Below are the code and all the weights of a small trained network. Each question names an input and a class and asks about switching units off, where a switched-off unit gives its printed mean instead of its output.

import numpy as np


def w(rows, s, z=0):
    codes = np.array(rows[::2]) - 128.0
    scale = np.full(codes.shape[1], s)
    scale[-1] = z or s
    return codes * scale


def f(y):
    return np.maximum(y, 0)


def log_softmax(a):
    a = a - a.max(-1, keepdims=True)
    return a - np.log(np.exp(a).sum(-1, keepdims=True))


def net(x, mask):
    res = np.array(x, float).reshape(1, 8) / 4 @ E
    y = f(res @ A[0][:, :-1].T + A[0][:, -1])
    res = res + np.where(mask, y, B[0][:, -1]) @ B[0][:, :-1]
    return log_softmax(res[-1] @ U[:, :-1].T + U[:, -1])


A, B = {}, {}
E = w([
[117,25,214,226,136],'x0',
[73,173,150,214,54],'x1',
[159,143,136,80,81],'x2',
[83,204,146,164,136],'x3',
[254,161,126,154,88],'x4',
[178,187,166,124,237],'x5',
[45,167,225,45,100],'x6',
[88,113,97,211,165],'x7',
],0.0084)
A[0] = w([
[143,173,191,93,133,93],'neuron 1',
[49,181,37,126,123,175],'neuron 2',
[137,123,178,151,195,125],'neuron 3',
[92,121,84,174,202,91],'neuron 4',
[127,64,79,86,105,175],'neuron 5',
[73,111,154,123,117,103],'neuron 6',
[165,221,102,92,107,214],'neuron 7',
[118,100,156,102,194,180],'neuron 8',
[85,93,146,127,30,78],'neuron 9',
[189,238,148,66,111,112],'neuron 10',
[64,64,198,93,179,84],'neuron 11',
[185,136,150,80,13,132],'neuron 12',
[151,87,10,99,154,254],'neuron 13',
[203,98,97,188,112,237],'neuron 14',
],0.011,0.004)
B[0] = w([
[90,160,122,34,86,178],'neuron 1',
[90,139,38,252,85,216],'neuron 2',
[145,180,191,148,192,183],'neuron 3',
[95,162,105,204,119,189],'neuron 4',
[113,23,126,80,164,196],'neuron 5',
[75,75,95,61,173,174],'neuron 6',
[189,227,173,113,45,234],'neuron 7',
[125,176,59,119,222,189],'neuron 8',
[57,23,121,146,26,199],'neuron 9',
[145,192,151,68,57,237],'neuron 10',
[39,83,110,10,229,210],'neuron 11',
[169,102,160,64,125,219],'neuron 12',
[254,99,81,154,125,247],'neuron 13',
[203,101,196,128,221,245],'neuron 14',
],0.0071,0.011)
U = w([
[200,92,72,119,144,129],'0',
[112,212,179,96,71,120],'1',
[109,144,73,184,127,255],'2',
[62,35,170,131,72,93],'3',
[113,194,48,212,129,58],'4',
[141,110,248,238,179,71],'5',
[172,136,128,90,205,186],'6',
[58,154,48,100,209,79],'7',
],0.011,0.0043)

Each question gives the input, the list of numbers given to net, and the class t.
The units are the neurons (one row each of A and B). Each row of codes is followed by its name. A weight is (code - 128) times the scale printed after its matrix; where a second scale follows, it is the last column's (A, B and U).
mask holds one flag per neuron, in row order. A switched-off neuron (its flag False) gives its mean, the last column of its row in B, instead of its output. The means were averaged over made-up inputs and are rounded, as every weight is.
A unit's drop is (log p(t) with every unit on - log p(t) with that unit switched off) / (log p(t) with every unit on - log p(t) with every unit switched off).
The circuit of an input: a set's keep is (log p(t) with only the set's units on - log p(t) with every unit switched off) / (log p(t) with every unit on - log p(t) with every unit switched off). Starting from the 12 units with the biggest drops (on a tie, the unit counted first), units are removed one at a time, each time the one whose removal leaves the highest keep (on an exact tie, the one counted first), for as long as the keep stays at least 0.8.
circuit, biggest first: the units of the circuit, biggest drop first
k most important neurons: the k neurons with the biggest drops, biggest first
drop of u: that unit's drop, to one decimal
input [-2,-3,-1,5,-8,-7,-7,-8], class 2: circuit, biggest first => (neuron 2)
input [-2,-7,-4,-7,8,0,8,0], class 1: circuit, biggest first => (neuron 10; neuron 14)
input [-2,-1,-7,0,1,2,-8,6], class 5: circuit, biggest first => (neuron 14; neuron 4)
input [4,-6,6,6,-1,0,-2,-7], class 1: circuit, biggest first => (neuron 14; neuron 13)
input [-4,4,8,-1,-8,3,0,4], class 4: circuit, biggest first => (neuron 2; neuron 5)
input [5,5,2,-6,-5,3,5,6], class 7: circuit, biggest first => (neuron 11; neuron 8)
input [5,-8,-1,0,-8,4,-5,8], class 7: 2 most important neurons => (neuron 11; neuron 4)
input [-6,3,6,0,-4,-2,3,4], class 4: 2 most important neurons => (neuron 2; neuron 11)
input [3,-5,-5,-8,8,4,-7,7], class 5: circuit, biggest first => (neuron 14; neuron 3)
input [-7,-8,-7,4,-8,-6,-6,2], class 2: 2 most important neurons => (neuron 5; neuron 2)
input [-4,-8,8,-5,-3,0,8,-3], class 1: 4 most important neurons => (neuron 10; neuron 7; neuron 14; neuron 1)
input [-4,-8,0,5,5,7,0,-6], class 1: drop of neuron 14 => 0.0
input [0,0,7,8,-2,-3,-5,6], class 4: drop of neuron 2 => 0.2
input [1,1,5,-2,5,6,3,6], class 1: drop of neuron 13 => 0.2
input [0,2,5,7,-3,3,-3,3], class 4: most important neuron => (neuron 14)
